In the rows, 128 means zero.
Known rows:
sabrok: [123 126 139 122 114 149 128 131 116  99 126 112 134 126 117 116 107 128
 144 140 127 147 135 116 148 145]
flabru: [137 143 147 138 140 127 125 126 154 145 135 131 132 138 136 138 121 124
 117 128 139  90 110 119 125 126]
triziros: [122 115 124 119 147 133 129 134 114 116 114 136 112 126 143 112 111 114
 130 120 145 133 140 120 135 139]
detom: [122 130 123 125 138 117 125 117 126 147 128 101 136 135 138 134 131 133
 134 135 119 133 115 139 151 131]
siskazir: [119 130 130 119 149 124 143 122 114 131 118 119 114 117 124 124 140 125
 130 114 142 124 142 126 137 130]
deko: [123 137 131 120 141 133 125 121 136 141 129 106 136 129 135 132 133 125
 135 126 122 125 117 127 162 136]
ludre: [121 133 104 123 137 125 128 122 133 148 131 114 146 126 141 131 144 132
 127 139 107 137 119 151 146 127]
ruzabro: [121 128 102 126 146 125 121 128 121 159 118 107 140 121 136 133 122 145
 127 130 114 140 140 155 148 128]
trife: [130 143 131 124 120 131 114 126 145 133 130 144 135 129 117 131 130 143
 146 118 125 130 134 143 109 119]
klavok: [122 133 111 118 140 129 129 123 137 144 130 103 137 130 134 128 140 129
 133 134 121 130 117 137 153 134]
lufle: [145 131 174 109  82 101 132 159  87 134 138  97 160 128 163  82 228  92
 111 105 148 111 123 111 174 122]
nosku: [123 124 135 123 118 140 134 130 111 106 122 108 130 124 127 117  97 122
 138 147 127 148 139 122 145 145]
fledrogrom: [128 146 150 106 147 129 117 124 155 138 128 142 131 143 132 124 140 122
 135  98 133 111  97 121 145 134]
boze: [127 120 121 133 136 132 152 126 133 118 131 142 139 132 143 123 127 109
 126 145 120 150 115 161  99 130]
mupli: [122 109  84 132 142 120 135 131 110 133 114 150 125 128 155 118 122 117
 124 137 123 159 151 150 110 127]
disor: [126 125 162 125 141 144 149 128 135 108 129 132 128 128 124 114 107 108
 131 133 144 132 109 129 123 144]
disuflon: [124 128 131 119 138 120 129 128 138 140 138 152 133 126 124 133 143 128
 126 139 131 135 114 161 110 119]
genos: [131  91 112 135  95 102 125 129 141  97 134 102  95 158  97 157 156 161
  66  88  72 147 109 105 111 114]

Facts:
(saril, Φ, skanul); (vopes, Φ, fleklel); (pirom, Φ, sabrok)
(limi, Φ, skotus); (voklek, Φ, loza); (tokone, Φ, tustis)
(batreflom, Φ, ruvuk); (brotroflon, Φ, bremor); (nenem, Φ, kagelo)
(pluvere, Φ, kagelo); (grutral, Φ, driklofos); (draro, Φ, boze)
(fisko, Φ, triziros); (viplupi, Φ, dradokli); (dratras, Φ, fleklel)
(toflol, Φ, tustis); (sepum, Φ, fisko); (ludre, Φ, skotus)
(greflutal, Φ, redu); (grubropo, Φ, foro); (brogrek, Φ, fludo)
(klavok, Φ, zilem); (trila, Φ, larak); (grobul, Φ, klakleples)
(trimel, Φ, voklum); (tegrir, Φ, roster); (stozis, Φ, trumi)
(truskam, Φ, driklofos); (fostofos, Φ, brunen); (gredo, Φ, buzu)
(pabram, Φ, buzu); (greneplom, Φ, fludo); (netror, Φ, bremor)
(skotus, Φ, libre); (triko, Φ, tefos); (klinesol, Φ, libre)
(bremor, Φ, driklofos); (treskemur, Φ, fufa); (stozo, Φ, driklofos)
(flebrus, Φ, kagelo); (driske, Φ, skanul); (mipir, Φ, bregu)
(traklepun, Φ, zilem); (bigo, Φ, buzu); (boze, Φ, trumi)
(grilegri, Φ, disor); (lufle, Φ, klakleples); (disor, Φ, vone)
(fleklel, Φ, fludo); (kegek, Φ, traklepun); (siskazir, Φ, mupli)
(drivar, Φ, driklofos); (plitu, Φ, triziros); (ruzabro, Φ, sepum)
(loza, Φ, trumi); (kloma, Φ, gazu); (klinek, Φ, tefos)
(deko, Φ, greneplom); (trurik, Φ, bregu); (tredrum, Φ, fufa)
(kamem, Φ, klakleples); (flubu, Φ, fufa); (trobir, Φ, skotus)
(fiplun, Φ, triziros); (bogo, Φ, traklepun); (disuflon, Φ, sabrok)
(rugra, Φ, vone); (midu, Φ, mupli); (musis, Φ, sepum)
(gazu, Φ, pirom); (goste, Φ, tustis); (fledrogrom, Φ, buzu)
(dretros, Φ, tustis); (saker, Φ, foro); (ligi, Φ, nosku)
(povo, Φ, grilegri); (sifoplal, Φ, larak); (govum, Φ, zilem)
(vedu, Φ, flabro); (labon, Φ, trumi); (pedris, Φ, driklofos)
(redu, Φ, trumi); (flabru, Φ, driklofos); (flobutren, Φ, brunen)
(kagelo, Φ, larak); (detom, Φ, skanul); (skobre, Φ, brogrek)
(ruvuk, Φ, tosim); (fufa, Φ, temol); (skuplar, Φ, bremor)
(vemas, Φ, gazu); (trife, Φ, tefos); (flostuk, Φ, sepum)
(flabro, Φ, roster); (matrar, Φ, flabro); (kala, Φ, tustis)
(plazum, Φ, nosku); (skono, Φ, disor); (pever, Φ, voklum)
(katrak, Φ, klifasas); (doke, Φ, klakleples); (pigi, Φ, kagelo)
(tustis, Φ, skanul); (fabo, Φ, greneplom); (rupun, Φ, bremor)
(goflor, Φ, dradokli); (skilek, Φ, temol); (stotra, Φ, tustis)
(brunen, Φ, larak); (buzu, Φ, klifasas); (mupli, Φ, triziros)
(flaso, Φ, flabro); (klazi, Φ, redu); (pustesku, Φ, tustis)
(tefos, Φ, sabrok); (suklo, Φ, flabro); (nosku, Φ, temol)
(genos, Φ, tustis); (sastik, Φ, libre); (melor, Φ, driklofos)
(bosem, Φ, brunen); (voklum, Φ, vaflu); (brafomo, Φ, tustis)
(kistas, Φ, sepum); (brara, Φ, tefos); (fugrum, Φ, brogrek)
(mukli, Φ, sepum); (brudrim, Φ, sepum); (klakleples, Φ, bregu)
(mibre, Φ, fufa); (ludrul, Φ, klakleples); (tobral, Φ, bregu)
(noskor, Φ, tefos); (grutral, θ, pedris); (ludre, θ, limi)
(klavok, θ, govum); (trila, θ, sifoplal); (grobul, θ, doke)
(stozis, θ, labon); (truskam, θ, melor); (gredo, θ, pabram)
(klinesol, θ, sastik); (treskemur, θ, mibre); (flebrus, θ, nenem)
(mipir, θ, tobral); (lufle, θ, kamem); (lufle, θ, ludrul)
(siskazir, θ, midu); (ruzabro, θ, brudrim); (kloma, θ, vemas)
(klinek, θ, trife); (deko, θ, fabo); (tredrum, θ, treskemur)
(flubu, θ, treskemur); (flubu, θ, tredrum); (midu, θ, siskazir)
(musis, θ, brudrim); (musis, θ, ruzabro); (goste, θ, genos)
(goste, θ, dretros); (fledrogrom, θ, bigo); (dretros, θ, stotra)
(dretros, θ, kala); (dretros, θ, tokone); (detom, θ, driske)
(skobre, θ, fugrum); (skuplar, θ, netror); (trife, θ, noskor)
(matrar, θ, flaso); (kala, θ, stotra); (kala, θ, toflol)
(kala, θ, brafomo); (plazum, θ, ligi); (pever, θ, trimel)
(doke, θ, kamem); (doke, θ, grobul); (pigi, θ, pluvere)
(rupun, θ, skuplar); (klazi, θ, greflutal); (pustesku, θ, kala)
(pustesku, θ, toflol); (pustesku, θ, brafomo); (genos, θ, stotra)
(brafomo, θ, dretros); (kistas, θ, musis); (brara, θ, klinek)
(brudrim, θ, musis); (mibre, θ, tredrum); (mibre, θ, flubu)
(ludrul, θ, lufle); (ludrul, θ, doke); (vopes, Π, a)
(limi, Π, d); (voklek, Π, c); (tokone, Π, b)
(batreflom, Π, c); (brotroflon, Π, b); (nenem, Π, d)
(pluvere, Π, d); (grutral, Π, c); (draro, Π, b)
(viplupi, Π, a); (dratras, Π, a); (toflol, Π, e)
(ludre, Π, d); (greflutal, Π, a); (klavok, Π, d)
(trila, Π, b); (grobul, Π, c); (trimel, Π, b)
(tegrir, Π, a); (stozis, Π, a); (truskam, Π, a)
(fostofos, Π, d); (gredo, Π, a); (pabram, Π, a)
(netror, Π, e); (triko, Π, e); (klinesol, Π, c)
(treskemur, Π, b); (flebrus, Π, a); (driske, Π, c)
(mipir, Π, f); (bigo, Π, a); (lufle, Π, c)
(kegek, Π, c); (siskazir, Π, f); (drivar, Π, a)
(ruzabro, Π, d); (kloma, Π, a); (klinek, Π, b)
(deko, Π, d); (trurik, Π, a); (tredrum, Π, b)
(kamem, Π, c); (flubu, Π, e); (trobir, Π, d)
(fiplun, Π, a); (bogo, Π, a); (disuflon, Π, e)
(rugra, Π, c); (midu, Π, f); (musis, Π, d)
(goste, Π, b); (fledrogrom, Π, b); (dretros, Π, b)
(saker, Π, a); (ligi, Π, a); (povo, Π, f)
(sifoplal, Π, a); (govum, Π, d); (vedu, Π, d)
(labon, Π, d); (pedris, Π, b); (flabru, Π, a)
(flobutren, Π, b); (detom, Π, d); (skobre, Π, c)
(skuplar, Π, e); (vemas, Π, c); (trife, Π, b)
(flostuk, Π, d); (matrar, Π, d); (kala, Π, b)
(plazum, Π, a); (skono, Π, c); (pever, Π, c)
(katrak, Π, a); (doke, Π, d); (pigi, Π, d)
(fabo, Π, a); (rupun, Π, c); (goflor, Π, a)
(skilek, Π, e); (stotra, Π, b); (flaso, Π, c)
(klazi, Π, e); (pustesku, Π, b); (suklo, Π, a)
(genos, Π, b); (sastik, Π, f); (melor, Π, a)
(bosem, Π, b); (brafomo, Π, e); (kistas, Π, a)
(brara, Π, a); (fugrum, Π, f); (mukli, Π, f)
(brudrim, Π, d); (mibre, Π, f); (ludrul, Π, b)
(tobral, Π, a); (noskor, Π, a); (vopes, ξ, pever)
(vopes, ξ, trumi); (brotroflon, ξ, flebrus); (brotroflon, ξ, nosku)
(brotroflon, ξ, limi); (viplupi, ξ, batreflom); (viplupi, ξ, labon)
(viplupi, ξ, doke); (ludre, ξ, bigo); (ludre, ξ, grilegri)
(larak, ξ, brafomo); (brogrek, ξ, flebrus); (fostofos, ξ, sabrok)
(fostofos, ξ, dratras); (fostofos, ξ, flebrus); (pabram, ξ, trimel)
(pabram, ξ, pluvere); (greneplom, ξ, tegrir); (greneplom, ξ, triko)
(skotus, ξ, katrak); (skotus, ξ, stozis); (klinesol, ξ, disor)
(driklofos, ξ, rugra); (gudrigem, ξ, brudrim); (gudrigem, ξ, vaflu)
(gudrigem, ξ, flabro); (temol, ξ, vedu); (bremor, ξ, fledrogrom)
(stozo, ξ, saril); (stozo, ξ, fledrogrom); (stozo, ξ, govum)
(driske, ξ, flostuk); (driske, ξ, skono); (boze, ξ, plitu)
(boze, ξ, nenem); (boze, ξ, disor); (bregu, ξ, lufle)
(fludo, ξ, goste); (fleklel, ξ, flaso); (kegek, ξ, voklum)
(kegek, ξ, sabrok); (ruzabro, ξ, flabro); (ruzabro, ξ, limi)
(kamem, ξ, labon); (kamem, ξ, tredrum); (trobir, ξ, truskam)
(disuflon, ξ, saril); (disuflon, ξ, flabru); (gazu, ξ, vaflu)
(gazu, ξ, skobre); (gazu, ξ, stozis); (saker, ξ, saril)
(saker, ξ, fabo); (ligi, ξ, triziros); (ligi, ξ, voklek)
(ligi, ξ, klifasas); (povo, ξ, fledrogrom); (povo, ξ, dretros)
(sifoplal, ξ, plazum); (sifoplal, ξ, fabo); (sifoplal, ξ, nenem)
(skuplar, ξ, dratras); (skuplar, ξ, skanul); (trife, ξ, fufa)
(kala, ξ, grubropo); (pigi, ξ, bogo); (pigi, ξ, fiplun)
(pigi, ξ, treskemur); (pigi, ξ, disor); (tustis, ξ, deko)
(skilek, ξ, tefos); (skilek, ξ, sepum); (stotra, ξ, fledrogrom)
(stotra, ξ, trurik); (stotra, ξ, triko); (brunen, ξ, kloma)
(brunen, ξ, greflutal); (brunen, ξ, redu); (mupli, ξ, triziros)
(mupli, ξ, brudrim); (mupli, ξ, flostuk); (mupli, ξ, ruvuk)
(mupli, ξ, doke); (klazi, ξ, redu); (genos, ξ, bigo)
(melor, ξ, goflor); (melor, ξ, kistas); (bosem, ξ, kloma)
(bosem, ξ, dratras); (brara, ξ, nenem); (fugrum, ξ, drivar)
(mukli, ξ, midu); (mukli, ξ, dratras); (ludrul, ξ, pever)
(ludrul, ξ, doke); (ludrul, ξ, roster); (dradokli, ξ, flostuk)
(dradokli, ξ, draro); (dradokli, ξ, redu); (foro, ξ, draro)
(foro, ξ, siskazir); (foro, ξ, roster)

Rows:
No name comes twice in this set of rows, the named rows included.
[126  84 136 132 102 108 126 134 130  91 139  82  74 146  79 157 143 165
  56 105  95 138 105  89 118 118]	brafomo
[126 134 131 131 132 126 136 126 124 141 131 127 136 124 125 129 135 135
 129 141 121 127 128 143 127 128]	trobir
[128  85 138 146  96 109 140 135 120  86 140 111  79 137  74 158 141 164
  62 121 105 140 123  98  90 108]	toflol
[128 144 119 107 131 127 113 126 146 140 127 143 135 134 131 122 141 135
 141 110 110 128 117 136 144 128]	trila
[121 141 116 116 143 129 146 116 136 134 127 108 138 127 130 128 145 127
 131 128 117 140 120 144 155 136]	mipir
[142 123 123 109  87  81 121 158  75 147 130 150 154 135 189  75 247  89
 104 106 142 121 148 117 149 110]	ludrul
[125 131 121 122 124 119 127 132 128 140 134 150 132 120 125 133 138 142
 132 145 123 138 128 153 124 122]	skilek
[121 130 104 124 144 124 136 120 145 152 133 125 145 132 144 134 149 120
 126 135 115 137 111 159 133 127]	pigi
[127 108 164 125 139 145 139 141 122 119 116 118 137 123 127 119  96 129
 118 123 131 139 122 148 127 138]	sepum
[124 131 153 109 138 131 120 127 145 130 136 147 121 122 114 127 141 132
 132 123 150 119 109 136 128 125]	triko
[152 123 166 134  70  92 140 164  63 127 139 154 142 111 154  85 236  93
 111 116 175 106 159 121 112  96]	kamem
[127 129 153 135 126 139 131 127 122 121 134 124 126 118 105 136 128 137
 134 133 152 115 138 123 121 124]	pluvere
[122 137 128 116 142 129 120 123 143 140 133 145 127 119 113 137 109 149
 140 144 127 130 126 145 129 130]	flubu
[131  87  99 131 103  99 121 127 143  99 134 103  90 163  98 157 157 160
  52  89  63 150 107  99 119 114]	kala

Now the same things, written a new way:
Known rows:
tefos: [117 119 154 110 117 125 133 126 141 104 126 117 131 130 143 120 117 146
 128 139 137 118 128 105 130 124 128 122 131 127 123 108 117 136 154 112
 128 101 125 106 133 139 122 131]
traklepun: [123 134 135 125 124 131 125 125 138 124 122 130 123 135 136 123 121 134
 134 130 120 129 127 118 131 129 131 116 134 129 121 120 123 136 135 134
 131 117 115 128 141 132 128 132]
toflol: [136 166 110  80 177  95 123  88 142 138 209 150 112 128  35 144 149 139
 160  90 201  94 170 192 160 166 195 145  77 157 181  89 105 185 174 146
 136 211 109 207  91 125 118 147]
mipir: [117 130 125 126 129 123 139 110 113 119 107 130 123 130 169 126 118 116
 151 113 126 118 138 133 132 133 133 122 128 100 106 110 128 138 138 116
 113 105 122 135 161 129 142  78]
ligi: [142 130 130 142 116 141 136 164 110 133 126 125 151 124  95 132 136 130
  91 128 120 124  90 151 116 106 106 128 120 123 145 141 129 125 114 129
 142 144 131 132  96 120 124 132]
trobir: [142 117 115 147 125 132 130 140 112 135 137 118 134 122 118 138 134 119
 104 138 115 128 118 130 121 120 117 140 132 133 140 150 141 108 112 120
 126 133 142 116 102 126 133 148]
tustis: [142 119 109 153 119 120 136 138 109 126 122 140 142 127 126 122 137 120
  97 133 142 128 127 167 128 123 125 113 119 119 132 126 138  95 113 102
 110 147 132 125 113 120 140 118]
voklum: [122 134 134 126 124 130 126 129 140 120 122 129 123 135 134 124 121 134
 134 131 119 125 130 119 128 129 129 112 133 131 121 119 125 135 137 132
 132 116 116 125 142 131 127 128]
treskemur: [ 59 141 164  52  92 161 142 126 166 110 144 171 147 131 111 142 124 169
  79 144 129  61 142 140 142  69 164 100 144 152 130 104  96 131 140 146
 155 122 122 121 138 152 141 249]
trimel: [ 87 125 133  86 116 141 134 106 154 120 144 146 123 129 144 137 124 135
 133 143 128 110 157 109 144 116 157 124 150 144 122 127 124 119 130 132
 133 122 136 119 155 143 137 193]
midu: [107 135 139 115 127 123 134 124 130 125 109 139 143 117 143 118 122 131
 150 114 145 103 156 138 120 119 122 118 114 113 102  98 118 140 136 124
 119 115 130 124 161 129 128  71]
gudrigem: [134 123 117 149 126 129 141 141 106 128 128 118 136 117 135 139 143 120
 101 128 131 132 124 143 119 112 119 146 126 119 133 143 144 111 108 121
 119 133 145 120 108 125 131 122]
vedu: [134 128 134 125 124 131 117 129 145 131 134 130 120 137 120 121 117 130
 135 141 105 127 116 108 132 129 131 110 142 141 127 133 123 133 135 135
 136 120 113 123 134 133 128 154]
katrak: [147 134 145 134 120 129 115 144 135 129 121 129 127 139 113 115 117 131
 132 133 111 130  97 118 125 130 118 101 131 129 127 125 118 147 140 131
 140 123 100 133 126 126 121 120]
vopes: [157 125 122 156 122 131 130 159 103 136 124 115 141 123 112 131 135 115
 102 127 115 135  92 143 115 116 104 135 122 120 140 147 139 121 114 122
 129 136 133 128  96 117 127 116]
brara: [173 110 145 157 115 115 141 153  98 120 128 106 142 117 145 121 136 117
  87 148 127 130  74 124 113  99 104 146 129 107 131 142 143 116 129  95
 110 103 137 105  74 127 121 117]
stozis: [161 134 134 154 127 120 114 136 130 129 116 122 118 136 132 116 116 122
 137 135  99 137  96 114 122 136 114 107 132 126 119 129 129 139 138 128
 128 111 100 126 130 124 125 111]
trila: [113 110 123 120 129 122 122  86 140 119 129 138  90 131 167 142 134 120
 153 143 110 133 164  95 135 137 161 134 157 134 108 140 136 111 120 121
 112 106 132  94 157 139 132 164]

Rows:
No name comes twice in this set of rows, the named rows included.
[ 98 125 173  92 107 132 148 140 140  90 113 120 146 130 142 113 124 164
 113 129 166 110 123 122 130 108 123 120 116 117 124  87 104 145 163 109
 133 106 128 108 125 136 117 116]	vemas
[103 125 125 106 125 130 134 102 147 124 144 139 114 127 161 140 125 123
 143 145 121 124 157 103 143 122 157 133 156 140 117 135 136 118 128 131
 120 114 136 121 159 143 138 176]	draro
[110 131 144 107 130 121 138 123 123 133 113 146 141 117 150 111 125 125
 149 115 146 111 140 133 128 118 127 126 118 106 100 106 118 143 131 128
 120 113 133 141 155 131 127  77]	siskazir
[125 120 128 116 124 124 115 109 128 131 105 146 124 142 133 117 111 135
 120 123 133 129 120 136 145 145 131 109 124 124 124 118 110 119 133 123
 128 123 115 143 132 123 143 142]	saril
[ 87 131 128  90 117 142 133 106 156 124 142 145 125 130 146 137 119 134
 132 138 124 109 157 111 145 118 156 123 153 146 124 126 125 118 133 140
 134 119 134 129 160 143 144 194]	pedris
[105 143 149 114 116 139 140 141 133 115 107 141 136 135 132 122 128 148
 120 116 140 126 118 140 130 114 129 113 120 118 122 106 114 145 134 137
 138 126 114 141 141 126 124 115]	flaso
[123 129 147 110 116 139 121 138 147 129 137 137 129 137 108 123 121 136
 124 143 111 118 111 115 134 116 133 107 142 142 131 129 117 138 133 136
 146 126 115 129 129 135 124 167]	labon
[134 133 144 124 128 130 137 131 128 133 131 137 124 131 144 115 132 122
 132 136 124 141 104 117 136 115 139 132 143 119 118 134 134 139 122 136
 130 121 117 143 134 133 122 133]	disor
[112 110  87 116 139 135 103  92  84 152  84 110 135 130 136 158  92 128
  74  91 124 127 121 156 139 160 104 164 104 117 150 148 110  92 116 130
 128 115 162 155  91 111 178 173]	bremor
[ 76 146 164  78 100 150 150 139 131 103 110 160 156 132 118 133 121 157
  90 115 136  61 122 168 130  79 141  89 114 111 119  83  94 152 148 130
 143 114 110 134 141 139 143 145]	mibre
[104 146  70  44 171 103 124  45  91 148 166 159 128 103  66 189 138 134
 127  45 243  98 192 233 169 173 191 212  50 135 199 114  99 135 162 138
 118 227 172 226  63 102 156 193]	stotra
[116 130 140 125 116 128 129 133 149 100 125 113 131 132 134 126 118 148
 131 136 131 112 146 114 120 127 122 105 125 137 126 103 120 131 157 114
 126 108 120  94 140 136 125 118]	sabrok

The same things again, as new rows of numbers:
Known rows:
flostuk: [132 105 146 127 142 112 121 103 112  93 144 115 145 149 133 127 115 151
 126 115 133 117 108 187 125 119 148 102 121 168]
viplupi: [120 138  97 130 140 134 105 136 115 114  92 136 138 155 142 151 133 110
  94 137 107 119  89 150 141  99 146 124 122 153]
zilem: [121 124 124 129 123 127 134 124 132 137 126 138 128 129 130 121 130 141
 130 128 135 127 143 114 134 134 132 132 139 120]
trobir: [133 143 128 127 127 133 125 133 131 130  89 131 127 119 123 126 134 125
 123 131 128 131 114 124 125 139 123 119 135 129]
skotus: [114 133  91 123 137 140 114 126 132 127 116 150 135 136 138 134 130 125
 104 137 125 122 137 125 140 131 146 125 129 125]
kamem: [113 172 122 170  86 123  56 154 147 175 214 132 159 167 131 188 112  84
 145  83  87  74  98 133 154 144 201  83 130 118]
tredrum: [118 113 169 139 133  82 111 128 139  98 108 150 148 204 140 193 110 105
 109 120 149 145 148 157 137 145 107 109  94 108]
flabro: [114 107 136 120 145 117 131  87 122 118 159 131 125 141 124 117 112 135
 129 128 141 113 150 143 127 134 139 110 121 149]
ruzabro: [139 130  63 105 157 168 131 108 108 115  88 124 136  66 127  83 117 163
 110 132 102 126  95 140 122 113 161  99 138 166]
flebrus: [119 107 163 125 155 133 140  94 127 117 136 116  96 116 106  87 104 142
 137 131 120 126 111 119 105 153 113 100 107 162]
fostofos: [118 151 118 113 163 163 120 116 146 116  90 148 118 106 111 120 128 118
 113 143 108 126 108 110 116 187 138 101 121 130]
netror: [116 138 144 132 134 125 149 133 133 125 111 130 133 174 120 107 144  87
 148 142 114 124 131 122 134 148 117 139 137 123]
trumi: [118 115 120 125 129 111 124 104 116 123 153 133 137 161 141 128 124 133
 118 125 144 114 148 154 134 108 143 126 131 144]
skilek: [114 155 114 122 127 138 148 138 134 130 106 138 134 140 118 113 157 117
 133 145 107 126 118 110 141 134 127 144 143 136]
toflol: [151 156 151 105 138 161 126 178 126 106 231  97 107 135 121 148 195 122
 132 150 138 110 122 171 125 168 100 230  90  89]
vaflu: [117 107 137 123 141 114 129  94 123 116 160 133 126 149 133 119 113 137
 123 129 142 116 148 146 130 127 141 118 124 147]
trurik: [136 128 165 146 109 117 137 142 119 137 110 110 126 133 128 125 133 131
 145 119 126 139 114 121 130 101 101 135 140 133]
disuflon: [128 166 119 131 102 128 146 160 131 137  97 134 140 136 123 120 167 117
 133 140 115 129 125 111 153 103 112 161 155 130]

Rows:
No name comes twice in this set of rows, the named rows included.
[128 128 129 131 130 132 133 132 119 129 106 123 121 114 125 110 124 130
 126 130 114 134 103 110 124 112 118 127 134 146]	gredo
[122 121 185 148 134 113 125 129 131 125 126 115 124 140 118 128 127 121
 149 127 126 137 118 123 117 141  99 127 124 135]	bigo
[108 134  65 117 148 140 111 127 124 110 118 156 160 149 150 146 138 132
  97 134 123 117 122 160 156 113 170 124 127 139]	mupli
[115 135 103 112 160 153 137 125 154 109 124 145 151 104 114 113 132 136
 130 131  99 135 122 119 134 175 150 105 120 126]	mukli
[129 150 136 150 109 126 118 175 132 139  70 128 144 135 133 149 147 111
 125 130 112 145 106 110 144 116 108 152 142 104]	sifoplal
[107 144  90 111 142 137 118 120 136 125 110 160 133 129 130 142 136 137
 102 131 122 120 136 124 152 127 156 123 127 138]	gazu
[112 128  92 115 140 127 108 147 130 112 131 142 148 165 137 161 129  98
 100 141 120 118 122 135 132 122 153 113 116 144]	driske
[140 132  99 124 109 131 144 152 129 147 101 127 131 114 132 124 139 124
 134 126 122 144 134  98 138  97 128 140 142 131]	klinesol
[128 112 155 141 101 108 149 126 128 143 142 119 125 131 131 116 124 147
 148 119 156 136 159 126 122 110 114 147 150 116]	disor
[122 121 170 123 152 119 122 103 135 113 137 125 113 143 115 126 109 129
 138 128 136 123 122 136 110 178 120 100 116 137]	limi

